Below are the code and all the weights of a small trained network. Each question names an input and a class and asks about switching units off, where a switched-off unit gives its printed mean instead of its output.

import numpy as np


def w(rows, s, z=0):
    codes = np.array(rows[::2]) - 128.0
    scale = np.full(codes.shape[1], s)
    scale[-1] = z or s
    return codes * scale


def norm(h):
    return h / np.sqrt((h * h).mean(-1, keepdims=True) + 1e-5)


def f(y):
    return np.maximum(y, 0)


def log_softmax(a):
    a = a - a.max(-1, keepdims=True)
    return a - np.log(np.exp(a).sum(-1, keepdims=True))


def net(x, mask):
    res = np.array(x, float).reshape(1, 7) / 4 @ E
    u = 0
    for l in range(4):
        y = f(norm(res) @ A[l][:, :-1].T + A[l][:, -1])
        res = res + np.where(mask[u : u + 6], y, B[l][:, -1]) @ B[l][:, :-1]
        u += 6
    return log_softmax(norm(res)[-1] @ U[:, :-1].T + U[:, -1])


A, B = {}, {}
E = w([
[173,119,110,129,247,169],'x0',
[184,176,174,126,126,121],'x1',
[127,128,129,126,129,130],'x2',
[130,120,152,60,143,90],'x3',
[123,48,181,147,132,98],'x4',
[182,84,101,87,87,141],'x5',
[129,125,126,129,127,127],'x6',
],0.012)
A[0] = w([
[153,79,86,252,110,146,39],'0.n1',
[190,52,82,65,72,199,2],'0.n2',
[137,25,178,193,119,124,78],'0.n3',
[92,159,99,68,149,83,111],'0.n4',
[146,58,83,123,192,84,88],'0.n5',
[20,62,21,87,158,98,102],'0.n6',
],0.011,0.0031)
B[0] = w([
[164,230,203,154,134,182,194],'0.n1',
[165,122,104,207,173,8,207],'0.n2',
[81,70,213,171,111,125,207],'0.n3',
[119,74,103,71,121,144,179],'0.n4',
[114,92,129,116,155,186,208],'0.n5',
[178,248,203,110,113,112,254],'0.n6',
],0.013,0.0063)
A[1] = w([
[132,179,19,100,115,134,2],'1.n1',
[174,132,127,217,96,177,110],'1.n2',
[6,166,142,126,200,99,122],'1.n3',
[139,73,168,46,152,75,96],'1.n4',
[144,79,120,147,127,115,113],'1.n5',
[106,130,115,124,175,140,130],'1.n6',
],0.015,0.0035)
B[1] = w([
[7,149,197,154,219,100,197],'1.n1',
[129,216,141,130,93,226,255],'1.n2',
[211,94,82,139,124,58,252],'1.n3',
[156,190,128,63,78,155,254],'1.n4',
[138,127,152,137,159,63,157],'1.n5',
[121,120,118,112,42,155,188],'1.n6',
],0.014,0.0055)
A[2] = w([
[151,101,94,120,191,191,118],'2.n1',
[87,95,198,140,137,165,17],'2.n2',
[69,128,104,152,182,117,4],'2.n3',
[70,147,83,133,60,114,74],'2.n4',
[121,124,84,248,112,163,45],'2.n5',
[181,235,195,182,127,156,89],'2.n6',
],0.016,0.0018)
B[2] = w([
[105,95,106,213,48,215,148],'2.n1',
[133,97,179,101,150,104,147],'2.n2',
[86,90,162,153,164,113,136],'2.n3',
[149,88,111,193,106,185,142],'2.n4',
[205,218,204,250,136,138,154],'2.n5',
[91,79,44,17,127,76,250],'2.n6',
],0.018,0.021)
A[3] = w([
[51,198,80,136,158,119,84],'3.n1',
[168,249,184,113,139,162,253],'3.n2',
[80,145,164,116,171,126,95],'3.n3',
[113,96,130,65,89,163,245],'3.n4',
[102,89,114,150,54,89,150],'3.n5',
[162,143,94,175,174,46,81],'3.n6',
],0.019,0.0013)
B[3] = w([
[141,25,251,133,161,143,204],'3.n1',
[218,240,187,102,71,95,167],'3.n2',
[110,96,123,101,148,145,152],'3.n3',
[68,209,99,201,153,143,251],'3.n4',
[112,121,60,152,207,218,191],'3.n5',
[221,60,102,173,73,66,171],'3.n6',
],0.012)
U = w([
[160,243,169,102,67,140,120],'0',
[71,122,65,86,113,114,252],'1',
[188,64,69,196,93,77,111],'2',
[55,59,246,149,163,123,44],'3',
[73,120,69,242,101,233,110],'4',
],0.012,0.0027)

Each question gives the input, the list of numbers given to net, and the class t.
The units are the neurons (one row each of A and B). Each row of codes is followed by its name. A weight is (code - 128) times the scale printed after its matrix; where a second scale follows, it is the last column's (A, B and U).
mask holds one flag per neuron, layer by layer. A switched-off neuron (its flag False) gives its mean, the last column of its row in B, instead of its output. The means were averaged over made-up inputs and are rounded, as every weight is.
A unit's drop is (log p(t) with every unit on - log p(t) with that unit switched off) / (log p(t) with every unit on - log p(t) with every unit switched off).
most important unit: the unit with the biggest drop
top k neurons: the k neurons with the biggest drops, biggest first
top k neurons in layer l: the k neurons of layer l with the biggest drops, biggest first
input [3,7,-5,1,-4,6,-1], class 1: most important unit	1.n3
input [1,0,5,-2,-4,-4,-8], class 2: top 2 neurons	[1.n3, 0.n6]
input [0,4,7,3,-6,-8,5], class 2: top 2 neurons	[1.n3, 0.n6]
input [-5,-3,5,5,7,-1,-1], class 3: top 4 neurons	[0.n3, 2.n6, 2.n5, 1.n2]
input [-6,-2,1,3,5,-7,-5], class 2: top 3 neurons in layer 1	[1.n3, 1.n2, 1.n6]
input [-2,-2,5,7,2,5,-5], class 0: top 2 neurons	[1.n4, 2.n6]
input [-4,8,-5,-4,8,5,1], class 1: top 2 neurons	[2.n6, 3.n1]
input [7,-7,-3,-8,-8,5,-5], class 0: top 4 neurons	[1.n2, 2.n5, 0.n1, 3.n2]
input [8,-3,-6,6,5,7,5], class 4: top 4 neurons	[0.n5, 2.n1, 2.n5, 1.n3]
input [7,-3,6,-7,-3,-2,-8], class 0: top 3 neurons	[2.n5, 1.n2, 3.n2]
input [-4,-5,-1,8,8,-5,-5], class 0: top 2 neurons	[1.n4, 0.n6]
input [8,-5,-3,1,-3,-4,-6], class 4: top 2 neurons	[2.n1, 2.n6]
input [-7,3,6,0,-6,3,-8], class 4: top 3 neurons	[2.n4, 3.n5, 0.n6]
input [7,1,-5,0,-6,-5,2], class 4: top 2 neurons	[2.n1, 0.n6]
input [2,2,3,-4,-2,-6,-2], class 2: most important unit	1.n3
input [-7,-6,-7,8,0,-5,-8], class 0: top 2 neurons in layer 2	[2.n6, 2.n1]
input [-5,6,2,2,6,-7,-5], class 2: top 4 neurons in layer 1	[1.n3, 1.n2, 1.n1, 1.n6]
input [4,-4,-5,5,-2,2,-1], class 0: top 3 neurons in layer 0	[0.n4, 0.n1, 0.n5]
input [-6,0,7,4,7,8,-7], class 2: top 2 neurons in layer 0	[0.n2, 0.n6]
input [7,8,-1,4,1,-3,5], class 1: most important unit	1.n4
input [3,6,5,-3,-3,1,-5], class 1: top 2 neurons in layer 0	[0.n5, 0.n3]
input [-1,0,7,-6,-4,-3,-7], class 0: top 2 neurons in layer 0	[0.n6, 0.n1]
input [4,-2,3,0,2,0,-2], class 4: top 2 neurons in layer 0	[0.n5, 0.n2]
